Below is a small trained network, with its code and all its weights. Each question gives an input and a class and asks what happens when units are switched off, that is, made to give their printed mean instead of their output.

import numpy as np


def w(rows, s, z=0):
    codes = np.array(rows[::2]) - 128.0
    scale = np.full(codes.shape[1], s)
    scale[-1] = z or s
    return codes * scale


def norm(h):
    return h / np.sqrt((h * h).mean(-1, keepdims=True) + 1e-5)


def f(y):
    return y / 2 * (1 + np.tanh(0.7978845608 * (y + 0.044715 * y**3)))


def log_softmax(a):
    a = a - a.max(-1, keepdims=True)
    return a - np.log(np.exp(a).sum(-1, keepdims=True))


def net(x, mask):
    res = np.array(x, float).reshape(1, 3) / 4 @ E
    u = 0
    for l in range(2):
        y = f(norm(res) @ A[l][:, :-1].T + A[l][:, -1])
        res = res + np.where(mask[u : u + 13], y, B[l][:, -1]) @ B[l][:, :-1]
        u += 13
    return log_softmax(norm(res)[-1] @ U[:, :-1].T + U[:, -1])


A, B = {}, {}
E = w([
[210,169,133,51,70,134,125,125,219,98,2,78],'x0',
[106,18,26,86,4,26,151,109,116,17,147,145],'x1',
[168,100,78,53,210,155,148,63,105,101,163,109],'x2',
],0.0046)
A[0] = w([
[164,138,44,127,79,100,128,36,2,52,102,104,154],'L0N1',
[102,50,134,110,121,122,79,161,80,69,138,173,194],'L0N2',
[175,102,221,84,195,98,138,156,145,60,145,99,97],'L0N3',
[185,139,103,111,245,122,140,186,115,23,168,138,189],'L0N4',
[150,171,119,164,230,175,131,112,134,230,134,98,132],'L0N5',
[118,169,65,114,138,94,115,131,120,95,152,190,50],'L0N6',
[176,118,143,151,125,78,166,116,141,122,80,64,53],'L0N7',
[105,186,73,142,176,134,113,115,164,157,60,70,124],'L0N8',
[95,201,147,120,104,191,168,187,126,126,90,137,206],'L0N9',
[92,163,150,127,161,86,61,163,122,140,172,157,255],'L0N10',
[128,147,80,244,90,151,97,101,53,169,146,127,179],'L0N11',
[106,126,99,122,110,126,105,71,220,167,114,22,53],'L0N12',
[183,161,178,135,81,151,148,134,180,43,103,173,253],'L0N13',
],0.0037,0.00077)
B[0] = w([
[97,132,78,162,129,125,115,153,154,175,117,102,253],'L0N1',
[95,160,155,120,171,171,102,91,178,171,30,124,209],'L0N2',
[87,96,130,109,106,118,146,108,157,171,168,122,133],'L0N3',
[174,132,136,196,64,145,112,141,152,131,119,104,173],'L0N4',
[63,105,72,133,120,122,92,128,167,147,82,126,251],'L0N5',
[172,166,122,144,121,85,68,149,163,134,114,164,144],'L0N6',
[96,107,156,65,146,124,117,141,112,104,137,153,145],'L0N7',
[85,82,83,135,69,78,111,153,90,103,156,125,162],'L0N8',
[117,73,91,104,156,106,202,153,134,70,116,93,185],'L0N9',
[174,105,86,121,74,135,145,111,150,10,71,145,179],'L0N10',
[165,125,121,69,106,148,136,102,172,179,105,149,192],'L0N11',
[207,150,218,126,154,181,164,255,110,44,132,135,148],'L0N12',
[148,81,102,149,175,183,103,163,96,117,116,162,204],'L0N13',
],0.0045,0.0027)
A[1] = w([
[159,168,137,157,111,107,63,83,118,173,143,173,109],'L1N1',
[107,233,153,80,251,167,90,186,172,175,157,155,136],'L1N2',
[79,177,190,189,63,93,116,170,104,138,88,142,113],'L1N3',
[92,87,113,90,112,132,149,138,113,67,148,183,209],'L1N4',
[139,55,49,156,181,185,102,154,147,111,97,99,244],'L1N5',
[81,104,171,215,122,115,101,136,76,123,196,197,138],'L1N6',
[75,78,116,149,163,139,112,113,80,157,254,159,190],'L1N7',
[84,116,93,141,144,114,82,109,131,165,139,189,64],'L1N8',
[107,95,125,93,99,81,146,125,155,92,136,209,204],'L1N9',
[161,162,116,94,85,141,110,144,161,118,28,86,215],'L1N10',
[140,167,181,179,22,115,128,248,49,93,133,142,101],'L1N11',
[165,64,110,86,195,161,126,40,101,115,155,61,163],'L1N12',
[103,115,82,54,94,47,126,92,106,80,159,148,180],'L1N13',
],0.005,0.0011)
B[1] = w([
[103,126,145,66,177,157,208,138,92,178,68,181,136],'L1N1',
[107,79,66,159,104,7,84,121,147,70,74,98,206],'L1N2',
[132,213,78,68,81,167,104,45,147,128,177,57,206],'L1N3',
[93,99,175,153,189,165,129,153,135,217,48,153,175],'L1N4',
[55,163,144,173,105,142,184,92,115,175,154,181,228],'L1N5',
[234,50,142,75,115,181,141,153,114,51,146,117,200],'L1N6',
[193,131,177,39,114,101,120,198,179,55,104,105,223],'L1N7',
[140,106,134,113,168,131,206,181,83,136,113,208,187],'L1N8',
[81,171,158,170,188,156,146,129,140,141,103,71,196],'L1N9',
[150,52,156,99,187,126,161,170,70,108,188,206,253],'L1N10',
[145,172,104,118,126,169,108,56,139,159,206,106,205],'L1N11',
[135,222,152,120,4,209,83,118,148,142,171,85,188],'L1N12',
[143,191,141,171,190,102,51,140,150,140,100,83,211],'L1N13',
],0.0049)
U = w([
[232,31,197,39,169,151,160,253,140,43,104,171,180],'0',
[18,105,42,227,207,39,47,149,199,140,18,71,156],'1',
[149,229,101,105,31,214,76,65,189,147,203,40,172],'2',
[51,120,140,172,181,182,253,101,58,230,131,236,126],'3',
[192,120,201,182,133,40,163,65,26,189,129,84,1],'4',
[199,155,181,209,138,27,184,86,49,171,144,111,5],'5',
[205,107,197,171,163,32,156,5,49,194,125,107,21],'6',
],0.0069,0.0044)

Each question gives the input, the list of numbers given to net, and the class t.
The units are the neurons (one row each of A and B). Each row of codes is followed by its name. A weight is (code - 128) times the scale printed after its matrix; where a second scale follows, it is the last column's (A, B and U).
mask holds one flag per neuron, layer by layer. A switched-off neuron (its flag False) gives its mean, the last column of its row in B, instead of its output. The means were averaged over made-up inputs and are rounded, as every weight is.
A unit's drop is (log p(t) with every unit on - log p(t) with that unit switched off) / (log p(t) with every unit on - log p(t) with every unit switched off).
The circuit of an input: a set's keep is (log p(t) with only the set's units on - log p(t) with every unit switched off) / (log p(t) with every unit on - log p(t) with every unit switched off). Starting from the 12 units with the biggest drops (on a tie, the unit counted first), units are removed one at a time, each time the one whose removal leaves the highest keep (on an exact tie, the one counted first), for as long as the keep stays at least 0.8.
units of the circuit, in order: the units of the circuit, biggest drop first
k most important neurons: the k neurons with the biggest drops, biggest first
k most important neurons of layer l: the k neurons of layer l with the biggest drops, biggest first
drop when u is switched off: that unit's drop, to one decimal
input [0,-4,2], class 1: most important neuron : (L1N2)
input [6,6,8], class 2: units of the circuit, in order : (L1N12, L1N7)
input [-5,-5,-3], class 0: 2 most important neurons of layer 1 : (L1N6, L1N7)
input [-4,-7,-8], class 2: 2 most important neurons of layer 0 : (L0N2, L0N10)
input [6,-3,-6], class 0: 2 most important neurons of layer 1 : (L1N10, L1N12)
input [-8,8,1], class 0: 4 most important neurons : (L1N7, L1N6, L0N5, L1N2)
input [-4,-4,-1], class 0: 2 most important neurons of layer 0 : (L0N2, L0N1)
input [-8,-7,-6], class 0: 2 most important neurons : (L1N6, L1N7)
input [-5,-5,-7], class 2: units of the circuit, in order : (L1N3, L1N10)
input [-5,-6,8], class 2: units of the circuit, in order : (L1N12, L1N10)
input [-6,-6,5], class 0: 2 most important neurons of layer 0 : (L0N2, L0N1)
input [-3,2,2], class 3: 3 most important neurons : (L0N2, L0N1, L0N8)
input [2,-1,3], class 3: 2 most important neurons of layer 1 : (L1N5, L1N3)
input [3,1,5], class 2: units of the circuit, in order : (L1N12)
input [5,6,-3], class 1: 3 most important neurons : (L1N6, L1N7, L1N13)
input [2,-2,1], class 3: 2 most important neurons : (L1N5, L0N8)
input [6,5,7], class 2: 3 most important neurons of layer 0 : (L0N10, L0N1, L0N3)
input [6,4,7], class 2: 3 most important neurons of layer 1 : (L1N12, L1N8, L1N7)
input [-3,2,1], class 3: 4 most important neurons : (L0N2, L0N11, L0N1, L0N8)
input [5,-8,-2], class 1: units of the circuit, in order : (L1N2)
input [-7,6,-3], class 0: 2 most important neurons : (L1N6, L1N7)
input [2,4,4], class 1: 2 most important neurons : (L1N13, L1N3)
input [-1,-2,0], class 3: 2 most important neurons : (L0N5, L1N2)
input [-3,-8,-7], class 1: 2 most important neurons of layer 1 : (L1N2, L1N12)
input [8,-1,-5], class 0: drop when L1N10 is switched off : 0.6
